Below are the code and all the weights of a small trained network. Each question names an input and a target symbol and asks about switching units off, where a switched-off unit gives its printed mean instead of its output.

import numpy as np


def w(rows, s, z=0):
    codes = np.array(rows[::2]) - 128.0
    scale = np.full(codes.shape[1], s)
    scale[-1] = z or s
    return codes * scale


def f(y):
    return np.maximum(y, 0)


def softmax(a):
    e = np.exp(a - a.max(-1, keepdims=True))
    return e / e.sum(-1, keepdims=True)


def log_softmax(a):
    a = a - a.max(-1, keepdims=True)
    return a - np.log(np.exp(a).sum(-1, keepdims=True))


def net(x, mask):
    ids = ['αβγδεζηθλμπσφω'.index(c) for c in x.split()]
    T = len(ids)
    res = E[ids] + P[:T]
    u = 0
    for l in range(2):
        r = res
        for j in range(3):
            rows = slice(3 * j, 3 * j + 3)
            q, k, v = (r @ M[l][rows].T for M in (Q, K, V))
            z = softmax(np.where(np.tri(T) > 0, q @ k.T / 3**0.5, -1e9)) @ v
            o = O[l][rows]
            res = res + np.where(mask[u + j], z, o[:, -1]) @ o[:, :-1]
        u += 3
        y = f(res @ A[l][:, :-1].T + A[l][:, -1])
        res = res + np.where(mask[u : u + 4], y, B[l][:, -1]) @ B[l][:, :-1]
        u += 4
    return log_softmax(res[-1] @ U[:, :-1].T + U[:, -1])


Q, K, V, O, A, B = {}, {}, {}, {}, {}, {}
E = w([
[48,162,100],'α',
[143,151,193],'β',
[95,183,177],'γ',
[99,179,103],'δ',
[76,157,126],'ε',
[7,92,140],'ζ',
[112,146,166],'η',
[131,223,165],'θ',
[184,197,147],'λ',
[72,99,188],'μ',
[132,200,89],'π',
[73,220,81],'σ',
[108,168,143],'φ',
[103,146,142],'ω',
],0.017)
P = w([
[229,5,1],'0',
[23,118,189],'1',
[124,177,142],'2',
[37,102,149],'3',
[85,145,134],'4',
[115,187,151],'5',
[61,122,157],'6',
[82,144,164],'7',
[117,190,108],'8',
[96,172,104],'9',
[130,191,129],'10',
[78,132,120],'11',
[126,181,89],'12',
],0.0071)
Q[0] = w([
[136,227,54],'L0H0',
[116,175,2],'L0H0',
[151,132,136],'L0H0',
[229,169,182],'L0H1',
[200,181,50],'L0H1',
[92,133,131],'L0H1',
[177,23,98],'L0H2',
[148,161,194],'L0H2',
[48,222,136],'L0H2',
],0.013)
K[0] = w([
[162,127,99],'L0H0',
[158,90,68],'L0H0',
[166,75,159],'L0H0',
[93,201,146],'L0H1',
[153,116,176],'L0H1',
[145,142,85],'L0H1',
[23,253,179],'L0H2',
[188,83,68],'L0H2',
[169,43,72],'L0H2',
],0.014)
V[0] = w([
[225,100,106],'L0H0',
[31,125,197],'L0H0',
[129,148,165],'L0H0',
[107,103,59],'L0H1',
[109,50,126],'L0H1',
[131,123,143],'L0H1',
[189,254,132],'L0H2',
[167,90,173],'L0H2',
[224,58,100],'L0H2',
],0.013)
O[0] = w([
[137,100,153,13],'L0H0',
[182,136,112,170],'L0H0',
[132,151,32,129],'L0H0',
[154,199,119,151],'L0H1',
[148,170,200,30],'L0H1',
[85,97,139,109],'L0H1',
[83,65,59,156],'L0H2',
[82,76,193,58],'L0H2',
[2,88,178,253],'L0H2',
],0.0092,0.0051)
A[0] = w([
[138,2,136,86],'L0N0',
[55,137,66,108],'L0N1',
[16,171,199,174],'L0N2',
[60,195,173,2],'L0N3',
],0.0087,0.0051)
B[0] = w([
[2,118,121,138],'L0N0',
[224,133,143,212],'L0N1',
[164,81,169,253],'L0N2',
[146,143,45,176],'L0N3',
],0.011,0.014)
Q[1] = w([
[130,161,173],'L1H0',
[132,121,95],'L1H0',
[123,162,139],'L1H0',
[185,147,64],'L1H1',
[95,178,76],'L1H1',
[11,115,127],'L1H1',
[248,155,144],'L1H2',
[99,76,83],'L1H2',
[85,99,193],'L1H2',
],0.016)
K[1] = w([
[121,104,134],'L1H0',
[123,88,94],'L1H0',
[114,78,101],'L1H0',
[20,120,71],'L1H1',
[116,126,146],'L1H1',
[247,241,52],'L1H1',
[60,144,77],'L1H2',
[144,191,180],'L1H2',
[100,85,235],'L1H2',
],0.012)
V[1] = w([
[114,122,157],'L1H0',
[119,146,112],'L1H0',
[128,208,159],'L1H0',
[139,206,81],'L1H1',
[151,160,103],'L1H1',
[203,110,169],'L1H1',
[248,85,126],'L1H2',
[162,108,45],'L1H2',
[97,103,136],'L1H2',
],0.014)
O[1] = w([
[80,124,63,116],'L1H0',
[221,73,179,112],'L1H0',
[91,217,70,122],'L1H0',
[169,151,167,55],'L1H1',
[147,114,208,115],'L1H1',
[19,157,150,255],'L1H1',
[35,140,163,250],'L1H2',
[93,22,199,174],'L1H2',
[117,104,2,108],'L1H2',
],0.0063,0.0045)
A[1] = w([
[137,254,114,221],'L1N0',
[90,178,41,213],'L1N1',
[77,133,124,2],'L1N2',
[110,89,54,117],'L1N3',
],0.01,0.0046)
B[1] = w([
[172,59,92,253],'L1N0',
[54,89,237,234],'L1N1',
[240,82,142,147],'L1N2',
[114,254,55,207],'L1N3',
],0.0063,0.011)
U = w([
[235,143,37,147],'α',
[131,181,19,98],'β',
[149,97,84,106],'γ',
[151,101,86,160],'δ',
[150,117,81,255],'ε',
[120,232,118,33],'ζ',
[103,132,78,128],'η',
[201,1,56,193],'θ',
[125,45,44,118],'λ',
[59,121,140,82],'μ',
[132,54,94,117],'π',
[154,67,187,100],'σ',
[129,109,84,142],'φ',
[103,113,95,124],'ω',
],0.008,0.0065)

Each question gives the input, a string of symbols that net reads in full, and the target symbol t.
The units are the heads (3 rows each of Q, K, V and O) and the neurons (one row each of A and B). Each row of codes is followed by its name. A weight is (code - 128) times the scale printed after its matrix; where a second scale follows, it is the last column's (O, A, B and U).
mask holds one flag per unit, layer by layer, with each layer's heads first. A switched-off unit (its flag False) gives its mean, the last column of its rows in O or B, instead of its output. The means were averaged over made-up inputs and are rounded, as every weight is.
A unit's drop is (log p(t) with every unit on - log p(t) with that unit switched off) / (log p(t) with every unit on - log p(t) with every unit switched off).
The circuit of an input: a set's keep is (log p(t) with only the set's units on - log p(t) with every unit switched off) / (log p(t) with every unit on - log p(t) with every unit switched off). Starting from the 12 units with the biggest drops (on a tie, the unit counted first), units are removed one at a time, each time the one whose removal leaves the highest keep (on an exact tie, the one counted first), for as long as the keep stays at least 0.8.
units of the circuit, in order: the units of the circuit, biggest drop first
top k neurons: the k neurons with the biggest drops, biggest first
k most important neurons of layer l: the k neurons of layer l with the biggest drops, biggest first
input λ σ ζ θ σ σ σ σ σ, target λ: units of the circuit, in order	L0H2, L1H1, L1H2
input α β ω μ η θ, target α: top 3 neurons	L0N2, L1N0, L0N1
input ζ σ η, target ζ: units of the circuit, in order	L0H2, L1H2
input θ λ λ ε θ σ ω ζ μ σ, target θ: top neuron	L0N2
input α δ π, target α: top 3 neurons	L0N2, L1N0, L0N1
input σ ζ β θ φ ε σ θ β, target σ: units of the circuit, in order	L1H2, L0H2
input θ λ ζ θ ε α θ ζ η σ θ α ω, target θ: units of the circuit, in order	L0H2, L1H2
input μ β ω σ δ, target μ: units of the circuit, in order	L1H1, L0H2
input μ λ σ λ β ω, target μ: units of the circuit, in order	L0H2, L1H1
input α η η μ, target α: 2 most important neurons of layer 0	L0N2, L0N1
input θ δ α θ ω, target θ: units of the circuit, in order	L0H2, L1H1
input θ θ ζ σ ω θ, target θ: units of the circuit, in order	L0H2, L1H1, L1H2
input θ φ λ δ η θ σ η ε, target θ: units of the circuit, in order	L0H2, L1H0, L1H1
input α β μ ω φ σ β ε θ, target α: top 3 neurons	L1N0, L0N2, L0N1
input λ ε η λ η ζ, target λ: 2 most important neurons of layer 0	L0N2, L0N0
input σ σ γ, target σ: top 3 neurons	L1N3, L0N1, L0N0
input θ σ λ λ, target θ: units of the circuit, in order	L0H2, L1H1
input ζ σ η α δ θ ζ π, target ζ: units of the circuit, in order	L0H2
input β φ π η, target β: top 3 neurons	L1N3, L0N3, L0N0
input α α λ σ η, target α: units of the circuit, in order	L0H2, L1N1
input θ λ ω α λ θ σ, target θ: units of the circuit, in order	L0H2, L0N1, L1H0, L0H1
input θ μ θ μ π, target θ: 3 most important neurons of layer 0	L0N2, L0N0, L0N1
input β γ ε λ δ ζ ω α θ η η, target β: top 3 neurons	L1N3, L0N0, L0N3
input μ ε μ ε π, target μ: top 2 neurons	L1N1, L0N2
input β η δ δ σ θ σ ζ λ μ ε ε, target β: top 4 neurons	L1N3, L0N0, L0N2, L0N3
